Moves between nodes:
ρ: Q766->Q747, Q72->Q15, Q812->Q88, Q597->Q259, Q712->Q971, Q964->Q17, Q540->Q387, Q613->Q174, Q464->Q811, Q536->Q464, Q444->Q613, Q545->Q405, Q366->Q102, Q352->Q712, Q345->Q366, Q859->Q766, Q149->Q964, Q455->Q389, Q805->Q121, Q102->Q352, Q984->Q180, Q358->Q805, Q259->Q358, Q174->Q908, Q908->Q597, Q180->Q545, Q15->Q559, Q472->Q336, Q559->Q455, Q387->Q149, Q747->Q345, Q336->Q984, Q88->Q540, Q971->Q472, Q405->Q72, Q121->Q536, Q389->Q859, Q99->Q812, Q811->Q99, Q17->Q444
σ: Q766->Q387, Q72->Q174, Q812->Q366, Q597->Q545, Q712->Q464, Q964->Q389, Q540->Q747, Q613->Q15, Q464->Q712, Q536->Q971, Q444->Q559, Q545->Q597, Q366->Q812, Q352->Q811, Q345->Q88, Q859->Q149, Q149->Q859, Q455->Q17, Q805->Q336, Q102->Q99, Q984->Q358, Q358->Q984, Q259->Q180, Q174->Q72, Q908->Q405, Q180->Q259, Q15->Q613, Q472->Q121, Q559->Q444, Q387->Q766, Q747->Q540, Q336->Q805, Q88->Q345, Q971->Q536, Q405->Q908, Q121->Q472, Q389->Q964, Q99->Q102, Q811->Q352, Q17->Q455

In the rows, 143 means zero.

The rows follow the links: the fewer symbols apart two nodes are, the more alike their rows tend to be.

Each row is also shifted at random along 3 hidden directions that mean nothing.

Rows with their nodes:
135,137,163,161,120,153,106,132,137,139,154,177,154,132,161,150,183,145,112,106,164,133,141,152,123,152,172,82,126,138,135,169,180,135,151,132,108: Q345
183,137,137,169,135,140,138,150,167,162,154,170,106,120,97,148,157,134,153,151,121,168,180,129,180,140,101,178,169,162,114,125,146,94,206,86,178: Q17
137,125,138,126,177,127,187,164,174,147,109,130,116,149,114,162,106,117,158,140,120,155,169,152,157,139,123,201,148,147,131,127,126,145,163,132,178: Q545
79,139,158,129,184,139,158,169,160,138,137,170,171,167,140,180,176,121,154,153,174,148,119,133,141,115,168,160,135,150,159,106,137,144,170,165,150: Q259
129,135,164,113,190,128,164,176,164,131,116,167,164,154,155,189,163,100,126,114,179,144,125,154,107,119,185,138,121,133,155,131,160,155,158,158,118: Q805
186,148,173,151,124,176,89,114,129,153,161,171,144,134,196,127,164,162,134,115,143,158,150,137,132,158,175,125,153,147,163,174,183,130,115,156,86: Q102
179,127,135,132,139,132,145,144,140,155,96,130,124,128,146,137,111,125,102,85,136,147,176,166,98,157,156,114,115,123,141,201,164,154,133,123,102: Q99
58,142,159,154,125,160,92,113,147,159,137,166,136,128,162,121,148,163,136,113,127,162,163,131,136,163,167,129,156,137,161,168,176,128,135,141,87: Q352
176,162,139,126,149,152,110,112,159,163,134,134,136,157,153,110,124,157,179,153,99,172,168,110,162,152,159,197,167,139,178,137,152,134,148,154,119: Q472
83,156,139,150,134,152,92,131,169,177,131,164,137,136,138,118,135,141,149,134,106,173,183,118,149,147,144,160,149,131,163,167,171,131,178,121,109: Q712
61,143,144,168,108,157,93,130,135,152,163,170,154,135,157,128,161,160,127,135,154,145,145,150,123,154,159,106,140,136,140,173,166,130,154,137,106: Q366
175,132,159,116,167,134,156,158,142,136,103,150,143,142,163,169,129,111,99,71,159,149,149,168,83,141,183,114,107,119,154,179,165,171,120,148,97: Q464
199,130,153,153,138,142,141,140,129,146,99,136,105,108,160,142,111,135,106,63,130,148,174,174,107,174,163,111,128,122,130,202,171,153,97,122,105: Q812
203,135,141,125,164,136,175,140,159,144,115,122,134,154,144,130,106,143,170,157,112,160,150,131,169,160,138,211,164,140,161,125,125,156,112,162,160: Q180
206,151,130,167,109,149,116,132,145,164,177,139,122,131,133,113,146,175,170,185,107,146,156,134,189,164,102,165,172,159,130,129,131,123,157,120,173: Q964
191,137,135,150,132,134,143,174,142,135,154,168,152,140,116,162,179,110,114,147,182,121,128,151,123,119,136,90,108,139,116,140,143,135,202,125,155: Q859
105,164,137,128,171,144,149,155,137,127,165,139,193,187,149,157,168,151,152,188,177,126,96,121,135,116,172,143,129,141,182,112,127,173,136,200,141: Q358

In each set, the symbols that take the first to the second take the third to the fourth. Give the fourth.
Answers are names.
117,169,116,154,120,158,77,120,146,171,157,145,154,143,138,99,141,169,177,172,114,145,156,105,158,144,143,162,160,143,176,156,161,137,160,165,114
to 170,160,121,139,140,132,133,145,125,140,122,121,167,152,153,124,118,131,136,125,138,128,139,154,102,151,170,109,112,115,160,184,150,178,130,150,109
as 91,135,176,134,175,146,161,148,152,135,156,169,145,152,143,168,188,135,152,157,160,157,123,139,166,127,146,176,168,172,138,102,130,136,142,159,166
to Q72

220,130,198,133,180,160,159,143,163,141,153,183,150,156,158,179,186,140,146,142,166,161,135,135,165,121,159,181,165,173,153,90,151,134,136,163,164
to 48,148,131,125,153,127,151,158,143,134,115,135,165,152,160,161,129,114,123,121,154,130,128,160,103,131,176,109,108,114,161,170,145,171,132,161,116
as 181,146,112,167,107,140,127,136,150,168,140,141,117,110,104,116,127,146,144,138,105,151,188,147,156,153,99,144,152,138,117,173,138,119,190,97,151
to Q174

125,123,190,115,195,139,175,163,162,124,114,171,150,151,166,184,160,111,123,94,186,154,131,160,114,120,197,148,122,146,151,122,162,149,132,161,122
to 147,136,182,146,160,151,158,137,154,132,167,177,142,146,146,160,179,155,163,164,150,155,134,133,181,140,139,177,170,174,142,91,140,116,155,153,172
as 160,157,149,136,149,142,139,116,146,164,140,123,135,159,152,124,125,173,183,154,105,165,161,120,170,161,146,201,169,146,173,131,139,147,123,170,133
to Q352

214,155,123,151,109,154,125,123,107,144,149,100,153,143,177,115,115,173,137,133,131,128,146,151,127,175,146,107,129,124,152,191,151,170,95,152,114
to 139,137,176,159,127,158,150,126,148,145,177,161,128,138,154,140,161,165,171,172,132,158,147,128,195,151,117,174,181,169,124,105,139,115,127,129,178
as 104,129,181,122,185,139,164,160,167,140,134,177,145,161,141,193,177,116,143,123,170,161,140,144,157,116,158,174,147,163,140,110,148,135,160,152,157
to Q811

149,134,137,144,146,119,181,168,139,122,146,145,144,146,123,174,159,121,127,141,188,119,113,170,124,131,125,104,118,142,105,132,126,151,158,129,183
to 178,129,123,164,116,145,126,125,135,153,126,122,117,110,144,117,111,158,141,118,112,145,176,154,141,165,115,129,146,137,123,178,142,140,130,99,141
as 253,123,169,138,165,135,200,160,130,114,136,140,146,145,150,186,149,119,118,132,185,131,117,172,130,125,138,140,134,153,118,128,127,156,124,145,173
to Q387

148,164,116,164,117,137,134,168,117,125,187,144,177,149,135,143,177,150,143,185,178,106,93,152,138,124,136,77,126,145,140,137,124,149,159,159,167
to 137,155,88,171,96,142,112,127,127,159,147,106,137,128,132,103,112,159,144,155,113,114,154,146,137,154,124,118,134,125,136,184,134,149,151,122,134
as 181,138,147,112,192,139,156,161,166,140,109,154,165,157,153,172,152,107,121,107,165,142,132,152,106,123,179,130,108,124,161,150,156,157,159,159,112
to Q352

233,155,175,126,172,145,155,148,156,124,156,174,163,172,152,174,185,138,166,175,174,155,112,133,162,117,162,181,159,154,166,80,136,133,139,180,156
to 160,125,134,132,170,128,194,176,145,122,132,128,131,156,112,179,135,110,134,141,163,135,134,163,145,132,115,153,130,149,118,122,118,151,146,132,192
as 105,143,126,123,174,137,157,135,169,161,107,129,124,144,115,142,106,129,159,139,93,169,182,126,158,150,131,199,161,138,141,137,136,144,169,128,158
to Q536

211,149,120,150,144,127,178,179,133,123,153,138,159,156,115,178,165,127,130,164,180,115,113,152,130,121,122,105,124,153,117,119,122,150,174,136,176
to 147,141,139,160,143,138,168,168,125,120,165,145,158,143,139,166,162,130,118,148,187,114,100,169,125,129,136,94,124,145,125,144,124,150,136,145,167
as 208,161,115,158,136,139,95,167,150,153,164,176,157,136,114,146,185,121,128,154,168,129,139,135,126,123,159,85,122,138,131,159,154,120,230,118,122
to Q345

134,129,206,141,163,165,166,135,160,134,154,168,130,140,167,182,174,151,150,133,154,172,134,137,175,138,139,174,165,165,133,89,143,128,126,150,167
to 172,151,159,158,143,161,144,138,152,140,178,155,149,149,144,152,172,169,166,196,141,152,126,121,186,138,122,188,174,170,138,96,129,125,149,151,176
as 80,139,120,128,154,132,197,159,153,129,138,110,144,157,113,151,115,141,165,177,132,139,134,147,156,135,107,182,148,147,142,118,104,160,137,149,190
to Q545

141,132,150,118,173,138,181,142,157,146,112,125,119,138,134,149,106,141,158,138,117,168,167,138,152,151,125,212,165,153,139,132,126,147,131,147,161
to 163,130,134,123,174,125,197,174,154,127,123,133,134,149,106,174,131,113,153,152,148,142,138,152,148,132,113,169,144,153,121,118,111,151,156,143,202
as 123,152,159,137,134,165,101,98,142,158,138,134,142,145,187,100,129,187,162,140,114,165,155,122,147,170,158,175,174,141,183,157,159,155,84,174,105
to Q984

127,140,131,136,156,130,204,153,133,126,142,116,139,157,127,166,121,131,152,173,148,129,121,147,149,141,120,164,141,151,125,113,102,162,134,153,193
to 173,141,132,173,107,154,134,120,135,157,162,137,116,113,149,109,134,177,151,153,115,150,160,144,170,179,109,146,175,156,116,153,144,122,137,115,167
as 192,147,157,162,125,148,140,149,119,130,177,164,162,144,162,152,181,150,113,142,190,118,107,151,119,138,157,79,131,145,139,150,156,147,140,153,132
to Q811

143,145,139,114,166,142,175,133,159,144,111,113,127,141,134,143,106,137,170,166,111,165,166,140,162,155,123,214,160,141,155,127,125,149,145,149,169
to 98,155,154,129,157,151,149,153,163,129,163,156,174,176,143,154,181,144,176,193,174,132,107,125,164,120,155,163,151,159,159,92,128,143,157,181,162
as 162,119,184,121,191,142,203,140,157,130,104,128,110,146,169,173,111,142,137,101,130,168,157,154,148,149,140,195,157,153,138,127,142,163,82,147,166
to Q908

155,135,134,163,117,148,121,126,137,157,147,126,105,113,132,116,117,163,133,132,113,142,172,157,153,174,112,137,155,145,126,176,143,130,129,109,148
to 157,154,113,164,93,149,127,112,108,143,171,109,137,130,155,103,117,184,156,158,109,122,153,148,153,190,126,122,156,135,140,181,143,146,90,149,146
as 150,135,168,164,123,156,143,153,125,128,162,169,158,138,162,156,177,146,102,120,192,132,119,166,126,140,157,81,112,135,129,152,165,133,133,134,122
to Q859

149,147,101,159,126,131,136,184,140,142,164,157,165,150,106,144,174,117,123,172,182,109,118,152,120,119,131,84,117,133,124,142,134,134,213,117,164
to 182,147,111,158,111,138,121,128,122,148,141,118,130,123,147,104,104,158,140,142,118,132,160,156,139,165,131,117,139,131,144,183,141,149,130,133,124
as 146,142,155,161,139,151,140,145,153,154,166,165,115,124,115,137,161,152,161,170,132,152,158,136,185,141,110,179,161,174,126,111,130,110,177,112,178
to Q405

